Table B holds the same points as the rows below and some others, measured another way and shuffled. Each row below is followed by which row of B it is.
B:
0: [ 212  -24  -67  -78  -14   69 -161  197   58    1 -311  148 -256 -229
  -77 -160  207  205  -28   94 -287  116 -278 -123  128  102 -252 -174
   17  115  -33  170   87  -44]
1: [ -98  375  170  274  167  -55   64   72  -63 -224 -145  235  110   71
  194 -411  -72 -103    5 -135  330  -79 -167   71  -54  219  -55 -223
  -30  179 -345    3 -226  193]
2: [ 168 -207  131 -152  -68    1 -175  307  -37   87   66  -52 -192  -21
 -270  -29   20   41  208  120 -354  186  -95   44  221 -114   48   56
   25  -41   18   91  141 -147]
3: [  64 -360  146 -300 -209  -66 -325    3 -185  172  320 -110  -52 -111
 -242  296 -203  -73  228  216 -223  180   34 -124  286 -274  -18  455
   10 -172  328  -30  244   31]
4: [  -4  558  196   57   58  -10  -73   24  134   59   55  215 -302  179
  -37  430 -169 -166   12  176 -441  113   64 -266  181   -9   75  -69
   49  259  291 -223  224  107]
5: [ -11  508    0  186  127   25  -49   44  155  -42 -264  262 -224  -22
   90  109   50  -74 -173   27 -192   47  -93 -224   23  175 -165 -273
  -21  270   90  -18   54  140]
6: [ -78  147  351 -165   40  -72 -116  -96 -238 -200  263  222   83  -19
   20 -221 -311  -31  376  142  158  -65 -140  -81  158   15  -30  303
  -11   74  -93 -119   55  299]
7: [-128  -41  186  256  -34 -159  -30   45 -201  -43   93  -23  316  120
  144 -219 -211 -249   12 -170  487    9   -4  202    9  -31   93   38
    1  -62 -222  -39 -282   93]
8: [  84 -335  217  -73  -54  -64 -122  388 -123   58  203 -176  -25   87
 -315 -177  -50  -89  294   12 -161  166  -37  242  172 -155  170  113
  -18 -161 -126  128   31 -180]
9: [-132  -39  163  251  -19 -162  -35   27 -208  -63   55   -1  323   80
  163 -256 -193 -234   -8 -183  520   -7  -32  189  -10    0   45   27
  -17  -55 -235  -14 -289  125]
10: [-148  220    1  442  102 -108   41   27  -68 -140 -271  132  256    4
  298 -344   -7 -202 -235 -276  548  -47 -118  116 -144  203 -137 -275
  -53   92 -298   70 -365  174]
11: [ 187   44   25 -127  -10   52 -142    5  -89 -158 -308  324  -88 -290
  127 -419   89  319   57  101   39  -21 -414 -154  119  170 -323  -84
   62  183 -221   79  -27  135]
12: [  55 -147  -44   -3  -70  -31 -176  -23 -127  -50 -199  120   72 -269
  109 -238   39   83  -59   -9  212   27 -240  -68   58   68 -290   20
  -11    3  -81  123  -86  134]
13: [   4   58 -172  118   43    8 -143  -35  -13 -100 -407  197   -3 -339
  170 -238  169   61 -224  -67  197   -4 -264 -143  -45  216 -437 -165
  -75   93  -61  199  -96  199]
14: [ 208   -5  118 -270  -83   40 -214   11  -79  -22  -63  236 -198 -195
  -41  -86  -31  249  179  246 -246   75 -274 -215  246    8 -173  101
   92  130   19  -22  162   71]
15: [-152 -205   93  227 -105 -183 -122   -4 -204   69  142 -135  316   45
   82   11 -204 -329  -69 -167  441   75   84  155   16 -119   45  154
  -38 -168   -3   -6 -209   89]
16: [ -31  296  391   -3   71  -71    5   -4 -203 -234  148  271  108  119
  128 -384 -288   -5  313   57  240  -89 -188   26  124   80   84   75
   66  171 -319 -168 -108  214]
17: [ 113 -441  279 -401 -168  -60 -260    6 -364  -78  290   34  114 -198
 -129 -325 -228  163  463  200  111   28 -238   16  275 -147  -68  483
   41 -137 -121   16   77  110]
18: [-192 -212   34  290  -93 -193 -113  -37 -211   51   82 -136  377    7
  135  -22 -182 -356 -142 -220  557   58   79  155  -39  -80  -15  121
  -63 -183  -21   26 -272  123]
19: [ -93  -62 -168  203    0  -64 -148  -51  -59  -36 -278   60  130 -266
  155 -121   80 -118 -255 -147  333   27 -124  -62  -69  128 -352  -80
 -106  -20    8  186 -145  191]
20: [-103   71  -18  379    1 -121  -20  -13  -95  -63 -239   89  267  -29
  291 -250  -29 -173 -258 -238  543  -10 -103  102  -91  121 -130 -191
  -14   34 -229   43 -348  137]
21: [   7  263   96  345  180  -13   90  448  126  -53 -215   25 -125  194
  -87 -265  140 -162  -51 -175 -117   89  -72  214  -38  147   95 -443
  -44  126 -281  144 -143 -136]
22: [ -55 -237 -131  109 -137  -99 -230  -76 -108  104 -109  -52  142 -223
   87  115  -16 -155 -221  -77  239  105  -26  -74   29  -51 -243  100
  -51 -115  171  100  -82  122]
23: [ -24  277  329  -49  -11  -71  -95  -23  -99  -22  244  160  -54  150
  -13  136 -311 -127  224  154 -105   47    3 -112  205  -74  130  171
   64  124   84 -227  103  145]
24: [ -50  425   33   97  105    3  -90  -19   85  -58 -150  232 -182  -58
   49  128  -23  -97  -79   68 -166   33  -73 -242   51  137 -187 -117
  -50  206  153  -20  104  199]
25: [  79  312   20  342  157   20   72  442  205   -3 -333   70 -215  158
  -62 -173  207  -91 -149 -144 -237  125  -96  129  -15  164   52 -530
   -6  185 -217  137 -105 -178]
26: [-115  305  232  156   75  -92  -15  -44 -123 -148   49  197  127   86
  167 -171 -222 -156   74  -35  275  -42  -76  -11   39   84    3    5
    0  128 -145 -107 -127  226]
27: [ -48  191  356 -196   43  -48 -123  -72 -207 -183  274  225   11   -3
  -24 -155 -302  -15  388  187   23  -50 -128 -112  189    7  -10  287
    4   97  -50 -133  110  268]
28: [  20  -95 -127   15  -26    3 -205   55   -3   25 -213   40  -80 -264
  -37    2  117  -22 -128    4  -52  100 -128 -125   44   57 -311  -26
  -77  -16  129  185   50   90]
29: [  12 -364  219   96  -75 -121  -86  457  -97  179  289 -324   50  247
 -340   -1  -96 -298  199  -86 -119  226  134  360  149 -252  335   77
  -19 -233  -58   90  -44 -270]
30: [ -66  459   50  290  146  -20   -4  226  202   43 -133   80 -231  169
  -67  227   28 -274 -145  -50 -303  121   70  -69   17   87   39 -307
  -62  178  129    3   59   -2]
31: [  11  137  101  368   50  -75   44  375   86   88 -110  -74  -40  261
  -60  -32   34 -253 -110 -174  -61  150   47  225   11    0  201 -339
   10   47 -152   44 -164 -187]
32: [ -64  386   47  307  142  -25   17  227  140   -3 -160   83 -141  134
  -20   48   42 -232 -131  -92 -144   86   11    2  -17  119    6 -312
  -54  152    3   47  -33    9]
33: [  99 -614  280 -294 -178  -91 -244  300 -269  126  451 -272   34   24
 -418  -59 -184  -74  454  123 -176  200    9  210  293 -329  196  435
   -2 -300   20   88  139 -157]
34: [ 202 -296  153 -224  -81    3 -183  278 -114   20   61  -12 -132  -93
 -244 -213   15  140  284  128 -241  134 -195   61  227  -91   -5  101
   30  -56 -101  117  104 -118]
35: [ -92  573  230  139  253   -3   57   53   -8 -310 -116  360  -48   42
  126 -390  -79  -36  136  -10  110 -111 -207  -67  -14  283 -113 -197
  -50  282 -273  -17  -57  276]
36: [   6  291  344 -173   23  -35 -106  -64 -131 -123  218  264  -82   47
  -10  -24 -289    1  329  215 -103  -10 -112 -165  220   -5   30  215
   48  168   14 -195  148  225]
37: [ 115  156  101  113  137   34    3  462  118  -39 -174   49 -250   89
 -206 -257  173   -4   87  -32 -332  117 -146  129   69  111   40 -332
  -28  114 -218  172   13 -165]
38: [-138 -114  258  -70 -135 -157 -232  -35 -159  182  497 -162   58  141
 -193  506 -387 -394  191  117 -101  165  253  -61  219 -307  190  453
  -36 -166  411 -167  184   96]
39: [ -86  689  161  206  343   45  110   93   48 -413 -313  452  -76  -31
  187 -597   47   34   72  -64  152 -171 -319  -66  -87  428 -225 -374
  -83  361 -416   77 -120  304]
40: [-167  353   35  423  162  -82   60    2  -50 -210 -279  210  218    1
  317 -389  -16 -182 -196 -247  525  -93 -145   75 -152  270 -157 -301
  -61  152 -321   58 -333  237]
41: [ 111  -70  -20  -33  -14   17 -140   57  -97 -113 -265  187   -7 -269
   79 -379  105  181    5   10  125    7 -320  -59   63  138 -298  -76
    6   72 -194  151  -72  104]
42: [   6  390   47  115   -6  -23 -115  -45   95   78 -108  192 -191   24
   71  348  -84 -123 -152   89 -228  102   -2 -257  119   24  -72  -94
   34  210  250 -137  103  119]
43: [-107  403  112  362  116  -78   60   15  -27 -147 -201  225  135   92
  273 -257  -74 -157 -142 -169  361  -53 -113   41  -62  196  -48 -265
    4  193 -263  -46 -263  170]
44: [ -44   58  414  -86  -29 -112  -91   27 -227  -63  384   68   92  181
  -61  -63 -372 -146  366  105   74   25    1   51  207 -132  208  285
   46    7  -72 -182   28  123]
45: [ 111 -244  233 -105  -38  -39 -127  433  -61   99  228 -171 -146  130
 -390  -39  -38  -95  311   68 -364  197    2  186  213 -176  210   88
  -11 -123  -24  105  127 -219]
46: [  58   79  -52 -102   20   36 -198  -38  -19  -83 -219  225 -143 -312
   32  -90   72  113  -12  106  -94   24 -240 -248   84  135 -371    2
  -51  112   75  118  113  203]
47: [ -41  227   48  167   -9  -67 -112   64   76  131   -4   27 -127   94
  -28  370  -91 -250 -131   17 -199  145   97 -126   99  -51   26  -55
   -8   76  263  -77   80   38]
48: [  13  259  245 -258   52   20 -173  -85  -99 -150  124  285 -164 -126
  -48  -31 -191   81  301  255 -192  -13 -178 -278  206   46 -151  221
   -7  165   95  -89  240  275]
49: [ -96   81   44  282   17 -105  -30   -1 -115  -89 -147   98  226  -27
  224 -260  -66 -160 -136 -175  452  -14 -102   73  -52  106 -106 -113
  -21   36 -203   31 -271  153]
50: [ -66  405   24  378  175  -26   55  287  176  -11 -223   69 -149  157
  -17   -2   97 -248 -179 -149 -129   91   10   60  -51  147   17 -410
  -70  158  -61   78  -73  -28]
51: [-149  129  168  257  -44 -162  -63  -43 -120   51  132   -3  199  171
  124  150 -274 -341  -72  -98  284   60  116   45   45  -79  114   67
   10   -4   42 -146 -155  123]
52: [ -20  475  314  -66   82  -15  -75   -6   -6  -72  171  253 -199  132
  -35  152 -246  -91  225  199 -274   33  -27 -209  197   12   63   76
   32  224  117 -202  201  184]
53: [  54  473  304  -35   91   -1  -16  -52  -87 -224  -29  411  -75   35
  164 -277 -185  115  209  134   28  -71 -253 -158  150  152  -44  -44
   96  302 -216 -181   -4  235]
54: [  30  174   87  339   25  -65   28  310   82   85 -137  -14  -53  227
   -9   -8   26 -196 -134 -143  -58  143   15  153   36   13  161 -326
   40   92 -127    3 -157 -153]
55: [-127 -184  -45  214 -106 -142 -162  -64 -149   77  -16  -82  249  -92
  122   67 -107 -270 -189 -145  387   81   35   29   -7  -62 -124  100
  -57 -130   88   46 -171  130]
56: [   0  350  214  -65  -12  -31 -134  -84  -23    6  115  218 -154   52
   11  270 -230  -82  106  186 -214   60  -21 -253  200  -37    3  119
   53  185  213 -214  174  178]
57: [  -1 -362  -46  -46 -169  -87 -271  -52 -177   91   14  -64  133 -242
    1   48  -63  -81  -50    0  179  108  -62  -52  105 -105 -208  231
  -32 -162  146   90  -18   96]
58: [ 202  -46  -83  -58  -53   58 -175  106   13   -6 -338  174 -178 -264
   22 -176  174  225  -80   72 -144   92 -296 -144  115   97 -293 -148
   41  112  -54  141   23    0]
59: [-115 -351  -84  126 -157 -142 -241  -76 -172  140   31 -157  235 -171
   42  157  -96 -265 -175 -106  328  116   57    4   23 -124 -169  217
  -79 -212  204   92  -93  111]
60: [-101  114  267  -33 -119 -133 -189 -100 -109  161  401  -26  -18  173
  -91  539 -396 -337  126  155 -142  137  211 -148  234 -241  181  350
   28  -19  400 -259  182  137]
61: [ -19  113 -101  242   -1  -48  -93  -16   -5  -17 -310  139   47 -149
  204  -79   69  -71 -270 -109  215   36 -135  -76  -29  127 -245 -190
  -17   98  -40   77 -159  125]
62: [-119 -161  -52  223  -39 -114 -123  -24 -163  -38 -130  -10  276 -157
  165 -213  -34 -173 -164 -185  489   14  -90   74  -57   49 -212    0
  -78  -97 -107  135 -243  157]
63: [ 143  184   66  -38  139   85  -65  382  146  -56 -189  117 -374  -39
 -248 -163  195   77  129   90 -506  117 -184  -33  114  129  -89 -247
  -45  151  -62  181  167  -93]
64: [ -60  159  295 -164  -43  -71 -186  -91 -125   23  354   97  -64   62
 -100  297 -340 -171  261  219 -177   73   58 -191  242 -147   69  348
   10   37  270 -204  223  196]
65: [ 134 -460   75 -183 -157  -47 -236  152 -198   53   63  -72   34 -178
 -151 -182  -21   74  174   69    2  128 -163   65  187 -129  -90  207
   15 -149  -47  134   22  -48]
66: [  19  278   53  211    8  -40  -62  125  104  100 -113   80 -150  117
    8  232  -31 -172 -148  -13 -192  137   30  -81   89    3   34 -195
   31  141  118  -70   11  -19]
67: [ 139 -387    1 -141 -171  -35 -263  164  -85  168   36 -110  -85 -148
 -198   99   13    2   64   86 -197  198  -65  -19  204 -171  -76  166
    8 -140  155  110  107  -97]
68: [ -56   92  162 -159 -106  -69 -254 -164  -95  101  268   80  -88  -42
  -76  455 -284 -166  116  223 -196  108   77 -286  231 -157  -45  360
    3   19  430 -173  258  212]
69: [-182  -49   31  418  -38 -187  -32    4 -152    4  -50  -64  375   66
  232 -135 -132 -341 -219 -286  612   30   39  200  -86    7    0  -64
  -38  -87 -162   20 -367  108]
70: [-119   85  332  -11  -35 -134 -101  -86 -236  -69  317   88  185  113
   57  -39 -374 -195  242   52  245   -2    8    9  142  -88  110  279
   21    5  -29 -180  -36  218]
71: [ -70  186  241  239   75 -104   47   66 -175 -199  -41  172  236  107
  209 -480 -154  -94   73 -148  468  -71 -166  165   -6  125   41 -118
   22   99 -424  -44 -296  142]

[ -39 -148  579  519   32 -446  242  220    8   64    4 -127 -137 -161
 -126 -243  524   26 -297  133  288  552 -520   87 -780  -92 -342   89]  5
[-158 -370  -66  -41   80 -132 -579 -420  -47  154  -13  -97   17 -126
  116 -230  241  100 -102 -208  459  317  352  -30   49  114  -11  -31]  28
[ -75  275    7 -319  259  111 -337  -12 -178  -45 -335  145  146  187
 -596   51 -198   21  -97  222   33  -25  549 -386  194  260   -8  518]  37
[  44  -95   32  103 -119  185 -107 -213 -173  206  159   41 -145   10
  181 -400   79  -84 -251 -251   77   19 -231  125 -252 -108 -138  -25]  18
[   1 -123  387  455   22   32  262  136 -258  289  206  -58 -415  -60
  157 -674  286 -246 -538  -32    6  325 -570  324 -790 -115 -323   62]  69
[-246 -480  -19  152  191 -155 -347 -186 -163  407   92 -153 -280 -216
  319 -618  250  -85 -248  -77  233  386   68  278 -201  113  -33 -216]  12
[-278 -104 -306 -431  343  -66 -609 -110 -164  255 -300  176  104   23
 -345 -183 -193   18   -1  219  -41  -25  720 -202  525  306  253  124]  34
[  29   42  216  167 -184 -193  117   92   84   36  -67  -68   94  -81
  -56   60  108  174  117   -7  108   23 -436  -63 -246 -123 -129 -142]  56
[-254 -433 -134  -22  206 -187 -454 -199 -156  395    2   58 -123 -148
  107 -537  178  -71 -217   -1  114  245  247  140   52  114   93 -127]  41
[ 184  129 -142 -261 -419  172 -391 -500  137 -192  -54   52  418   93
  -50  409  -84  330  315 -432  337 -299   54 -388  316 -133  -17   -9]  24
[ 232  202  -27  -91 -371  286  -36 -219  -62   -1   77  275  167  167
  -79   -9 -107   39  -46 -310  -64 -362 -315 -158   -1 -259  -85   81]  43
[ 155   70  144  -27 -265 -132 -193 -231  111 -165  -80  184  344   73
 -312  265  195  222   39 -178  287  -26  -91 -345  -22 -165 -121  195]  47
[  49  211   12   -8  -61  335  138  110 -251  260   29  106 -170  106
  -10 -357 -258 -146 -177   -8 -319 -268 -332   95 -167  -60  -75   13]  71
[  81  -46 -135 -151 -363 -117 -310 -332  196  -42  -58   86  395  -36
  -17  300   15  331  361 -279  235 -232  -92 -262  309 -167   70 -245]  68
[-406 -436  261  370  427 -485  -27  288 -130  462  -87 -341 -398 -351
  153 -626  323  -69 -227  353  152  651  -88  345 -496  244  -80 -243]  14
[-266  157  -10 -222  485  121 -248  200 -306  220 -323  -68 -169   61
 -377 -307 -277 -108 -166  390 -105  113  508  -97   52  406   25  322]  8
[ 211   86 -153 -171 -355  392 -246 -428 -115   41  136  281  137  176
   48 -109 -103   -3 -117 -454   27 -345 -132 -133  103 -231  -58   71]  10
[  -1 -272   15   99 -132   -6 -265 -326  -83  185  144   49  -48  -68
  190 -341  235  -11 -209 -301  230  135 -119   77 -169 -113  -99  -75]  55
[-405 -354  -52   12  497 -159 -380   26 -264  461 -122 -187 -333 -197
   78 -648   70 -133 -255  232   95  426  402  220  -83  355   49  -62]  65
[ 237  291 -445 -525 -404  580 -393 -474 -106   11    4  414  334  284
  -93  116 -465   72  153 -439 -177 -741  106 -315  590 -176  139   58]  7
[ -81 -447  -25   93  -49 -186 -399 -361  -61  245  133   91  -37 -122
  163 -404  362   -9 -240 -247  291  264   19   96 -103  -82  -32 -101]  59
[-176 -406 -191  -54   49  -23 -558 -437  -83  272   61 -120  -69 -156
  316 -360  139   50  -63 -262  349  206  260   88  100   94   39 -214]  57
[ -46 -293  -99    6  -58   55 -341 -330 -154  282  145  133  -89  -32
  183 -454  158  -75 -263 -257  112   72  -11  115  -61  -78  -20  -69]  62
[ -72  104  -93  -43  -55  105  104  185 -103  316  -69   -4  -84  -44
   84 -230 -296   12  131   86 -301 -289 -335  105   20  -23   66 -319]  6
[ 126  261  -24  -90 -194  350   31  -51 -157   95    8  124    6  144
  -54 -115 -249  -21  -52 -137 -175 -327 -247  -64  -49 -102  -86   66]  1
[ 288  363   31 -231 -511   29 -136 -255  246 -354 -184  197  595  169
 -389  699  -95  421  404 -263  225 -409 -147 -569  268 -222  -62  117]  4
[  18  173  563  364  107  -97  263  263 -114  -37  -94 -172 -179   -4
 -278 -158  245  -20 -324  179  202  401 -329  -46 -737   45 -394  362]  32
[-186 -548  265  433  148 -306 -150 -115 -146  364  193 -157 -360 -250
  300 -715  553 -131 -477 -100  350  636 -215  351 -616   -5 -214 -112]  19
[-215 -294 -246 -300  185 -154 -732 -375  -60  165 -163   90  159  -47
 -151 -129   69  104   -5  -35  289  145  663 -190  407  206  163   65]  67
